Here is a tiny trained network, its code and every weight. The questions are about switching its units off for an input and a class, where a switched-off unit gives its printed mean instead of its output.

import numpy as np


def w(rows, s, z=0):
    codes = np.array(rows[::2]) - 128.0
    scale = np.full(codes.shape[1], s)
    scale[-1] = z or s
    return codes * scale


def f(y):
    return y / 2 * (1 + np.tanh(0.7978845608 * (y + 0.044715 * y**3)))


def log_softmax(a):
    a = a - a.max(-1, keepdims=True)
    return a - np.log(np.exp(a).sum(-1, keepdims=True))


def net(x, mask):
    res = np.array(x, float).reshape(1, 7) / 4 @ E
    y = f(res @ A[0][:, :-1].T + A[0][:, -1])
    res = res + np.where(mask, y, B[0][:, -1]) @ B[0][:, :-1]
    return log_softmax(res[-1] @ U[:, :-1].T + U[:, -1])


A, B = {}, {}
E = w([
[125,130,129,124,128],'x0',
[142,132,127,123,125],'x1',
[134,152,251,145,76],'x2',
[127,128,129,128,129],'x3',
[106,4,132,58,107],'x4',
[138,135,128,120,126],'x5',
[123,126,191,79,243],'x6',
],0.011)
A[0] = w([
[175,171,148,168,93,118],'neuron 1',
[78,165,134,175,132,169],'neuron 2',
[165,94,125,107,184,116],'neuron 3',
[102,115,61,126,54,73],'neuron 4',
[162,178,162,215,35,131],'neuron 5',
[150,193,146,195,66,145],'neuron 6',
[108,118,205,99,111,215],'neuron 7',
[144,118,210,93,105,216],'neuron 8',
[167,49,159,67,189,89],'neuron 9',
[94,67,145,71,52,45],'neuron 10',
[90,146,185,118,161,98],'neuron 11',
[150,151,18,148,149,13],'neuron 12',
[103,115,55,64,166,117],'neuron 13',
[150,114,246,121,94,71],'neuron 14',
[81,44,161,92,61,206],'neuron 15',
[98,136,211,138,216,145],'neuron 16',
[125,132,189,162,235,130],'neuron 17',
[162,162,195,112,212,2],'neuron 18',
[142,90,90,53,177,108],'neuron 19',
[156,223,94,169,190,139],'neuron 20',
[145,171,125,92,104,129],'neuron 21',
[110,175,36,145,162,163],'neuron 22',
[76,102,108,61,174,100],'neuron 23',
],0.011,0.0083)
B[0] = w([
[75,123,195,100,140,186],'neuron 1',
[100,105,114,136,122,185],'neuron 2',
[79,117,160,134,194,174],'neuron 3',
[200,196,88,75,47,180],'neuron 4',
[89,74,169,143,198,241],'neuron 5',
[95,54,168,172,217,231],'neuron 6',
[152,61,149,172,98,222],'neuron 7',
[119,104,107,174,120,227],'neuron 8',
[91,175,186,55,155,213],'neuron 9',
[161,92,2,209,29,174],'neuron 10',
[157,135,94,139,137,173],'neuron 11',
[157,17,49,194,120,175],'neuron 12',
[112,191,153,106,173,206],'neuron 13',
[191,168,75,83,65,193],'neuron 14',
[129,205,98,75,54,243],'neuron 15',
[168,151,101,91,81,248],'neuron 16',
[193,171,87,148,71,239],'neuron 17',
[164,47,75,193,73,190],'neuron 18',
[104,129,162,72,145,206],'neuron 19',
[185,118,80,99,53,254],'neuron 20',
[96,94,152,145,104,139],'neuron 21',
[182,183,56,98,57,225],'neuron 22',
[80,135,192,110,137,193],'neuron 23',
],0.0072,0.01)
U = w([
[200,55,53,168,90,255],'0',
[196,240,82,60,84,123],'1',
[20,115,249,108,235,61],'2',
],0.011,0.0019)

Each question gives the input, the list of numbers given to net, and the class t.
The units are the neurons (one row each of A and B). Each row of codes is followed by its name. A weight is (code - 128) times the scale printed after its matrix; where a second scale follows, it is the last column's (A, B and U).
mask holds one flag per neuron, in row order. A switched-off neuron (its flag False) gives its mean, the last column of its row in B, instead of its output. The means were averaged over made-up inputs and are rounded, as every weight is.
A unit's drop is (log p(t) with every unit on - log p(t) with that unit switched off) / (log p(t) with every unit on - log p(t) with every unit switched off).
The circuit of an input: a set's keep is (log p(t) with only the set's units on - log p(t) with every unit switched off) / (log p(t) with every unit on - log p(t) with every unit switched off). Starting from the 12 units with the biggest drops (on a tie, the unit counted first), units are removed one at a time, each time the one whose removal leaves the highest keep (on an exact tie, the one counted first), for as long as the keep stays at least 0.8.
circuit, biggest first: the units of the circuit, biggest drop first
unit that matters most: the unit with the biggest drop
k most important neurons: the k neurons with the biggest drops, biggest first
drop of u: that unit's drop, to one decimal
input [0,-3,4,1,-1,-5,7], class 0: circuit, biggest first	(neuron 18)
input [6,-6,0,-1,2,-7,-2], class 1: 3 most important neurons	(neuron 6; neuron 12; neuron 15)
input [3,-6,0,5,8,4,0], class 1: 2 most important neurons	(neuron 15; neuron 10)
input [-3,-4,2,5,-4,-3,5], class 0: 2 most important neurons	(neuron 18; neuron 15)
input [3,-7,3,8,7,3,6], class 1: 2 most important neurons	(neuron 9; neuron 15)
input [-2,6,-7,-5,3,5,0], class 1: 3 most important neurons	(neuron 22; neuron 6; neuron 5)
input [0,-5,3,-4,-3,-4,6], class 0: 2 most important neurons	(neuron 18; neuron 15)
input [7,-4,1,-2,-8,-6,-1], class 2: 3 most important neurons	(neuron 6; neuron 5; neuron 1)
input [7,-7,0,-1,5,-7,6], class 2: 4 most important neurons	(neuron 22; neuron 20; neuron 23; neuron 9)
input [6,3,6,8,7,-8,8], class 1: 2 most important neurons	(neuron 9; neuron 15)
input [7,-7,-4,6,5,5,0], class 1: drop of neuron 9	-0.1
input [3,2,-2,6,-5,1,-1], class 0: drop of neuron 15	0.3
input [-1,5,-2,-6,6,-7,1], class 2: drop of neuron 22	0.2
input [2,-5,5,2,-2,7,5], class 0: drop of neuron 15	0.1
input [3,5,7,-4,0,-6,-5], class 2: unit that matters most	neuron 5
